Below is a small trained network, with its code and all its weights. Each question gives an input and a class and asks what happens when units are switched off, that is, made to give their printed mean instead of their output.

import numpy as np


def w(rows, s, z=0):
    codes = np.array(rows[::2]) - 128.0
    scale = np.full(codes.shape[1], s)
    scale[-1] = z or s
    return codes * scale


def f(y):
    return np.maximum(y, 0)


def log_softmax(a):
    a = a - a.max(-1, keepdims=True)
    return a - np.log(np.exp(a).sum(-1, keepdims=True))


def net(x, mask):
    res = np.array(x, float).reshape(1, 7) / 4 @ E
    y = f(res @ A[0][:, :-1].T + A[0][:, -1])
    res = res + np.where(mask, y, B[0][:, -1]) @ B[0][:, :-1]
    return log_softmax(res[-1] @ U[:, :-1].T + U[:, -1])


A, B = {}, {}
E = w([
[63,71,89,101,171,183,146,130,116,176],'x0',
[113,84,167,138,119,178,103,103,104,148],'x1',
[100,115,37,87,173,78,135,98,167,206],'x2',
[46,147,132,129,163,91,206,179,67,120],'x3',
[141,191,123,133,84,175,177,150,253,153],'x4',
[185,86,72,152,98,155,60,169,194,105],'x5',
[163,123,215,49,170,79,139,104,172,112],'x6',
],0.012)
A[0] = w([
[120,66,120,93,154,46,157,103,77,138,196],'N0',
[99,99,150,75,177,69,90,99,97,132,140],'N1',
[60,208,114,100,146,118,202,144,141,204,161],'N2',
[127,188,127,99,163,83,254,116,125,158,166],'N3',
[152,78,101,166,138,187,34,94,187,160,183],'N4',
[76,75,113,191,138,119,130,168,73,116,203],'N5',
[135,166,183,120,121,156,177,149,160,110,254],'N6',
[90,86,117,129,174,181,115,180,67,166,140],'N7',
[66,116,80,147,155,157,124,160,68,161,249],'N8',
[69,87,100,144,138,195,102,144,89,139,102],'N9',
[146,161,72,168,56,90,154,166,162,115,167],'N10',
[154,105,65,102,85,169,91,84,163,156,167],'N11',
[127,194,37,163,121,68,93,165,126,145,119],'N12',
[94,101,135,105,171,51,87,91,110,117,142],'N13',
],0.0092,0.0031)
B[0] = w([
[192,154,165,112,247,114,145,7,35,181,221],'N0',
[192,107,153,3,201,62,122,56,78,197,207],'N1',
[80,175,55,44,112,168,251,137,162,122,249],'N2',
[65,228,141,72,126,145,134,68,166,148,246],'N3',
[183,65,179,76,41,157,113,197,191,251,229],'N4',
[171,105,108,162,124,173,138,72,71,62,204],'N5',
[72,174,195,93,125,149,80,141,177,36,191],'N6',
[129,43,118,123,148,187,163,97,76,60,201],'N7',
[94,103,11,194,135,166,219,53,97,73,223],'N8',
[164,8,79,152,114,175,219,118,169,95,191],'N9',
[112,178,62,157,189,107,47,253,114,120,198],'N10',
[121,92,95,138,32,143,80,160,204,212,210],'N11',
[70,124,53,208,158,111,44,142,88,166,196],'N12',
[187,116,141,92,202,92,48,96,75,210,198],'N13',
],0.0065,0.015)
U = w([
[60,216,104,82,119,131,187,134,164,105,143],'0',
[109,206,44,188,154,97,90,183,114,134,32],'1',
[134,50,79,150,122,178,174,120,108,75,17],'2',
[187,179,215,142,90,131,75,161,122,6,254],'3',
[153,95,114,105,57,157,97,179,190,170,162],'4',
[152,153,120,92,171,80,105,80,66,161,146],'5',
],0.011,0.0019)

Each question gives the input, the list of numbers given to net, and the class t.
The units are the neurons (one row each of A and B). Each row of codes is followed by its name. A weight is (code - 128) times the scale printed after its matrix; where a second scale follows, it is the last column's (A, B and U).
mask holds one flag per neuron, in row order. A switched-off neuron (its flag False) gives its mean, the last column of its row in B, instead of its output. The means were averaged over made-up inputs and are rounded, as every weight is.
A unit's drop is (log p(t) with every unit on - log p(t) with that unit switched off) / (log p(t) with every unit on - log p(t) with every unit switched off).
The circuit of an input: a set's keep is (log p(t) with only the set's units on - log p(t) with every unit switched off) / (log p(t) with every unit on - log p(t) with every unit switched off). Starting from the 12 units with the biggest drops (on a tie, the unit counted first), units are removed one at a time, each time the one whose removal leaves the highest keep (on an exact tie, the one counted first), for as long as the keep stays at least 0.8.
units of the circuit, in order: the units of the circuit, biggest drop first
unit that matters most: the unit with the biggest drop
k most important neurons: the k neurons with the biggest drops, biggest first
drop when u is switched off: that unit's drop, to one decimal
input [0,4,5,6,-4,-5,-5], class 2: unit that matters most : N8
input [-5,5,5,-1,0,-5,-6], class 2: units of the circuit, in order : N3, N1
input [0,3,-4,-5,-1,-2,-4], class 4: units of the circuit, in order : N4, N0
input [3,-7,-8,5,1,2,-1], class 3: 2 most important neurons : N2, N6
input [-6,8,-5,-1,-8,6,8], class 5: 3 most important neurons : N1, N13, N6
input [4,7,-6,-6,-7,-8,-1], class 2: 3 most important neurons : N9, N7, N3
input [6,0,1,-4,6,-4,-6], class 4: 2 most important neurons : N11, N4
input [2,6,3,1,4,-8,-7], class 2: 3 most important neurons : N9, N8, N7
input [-1,-7,-3,0,4,0,-1], class 1: drop when N2 is switched off : 0.1
input [5,0,-1,4,3,-2,-3], class 2: drop when N8 is switched off : 0.3
input [7,-7,3,7,-6,-5,-4], class 2: drop when N8 is switched off : 2.3
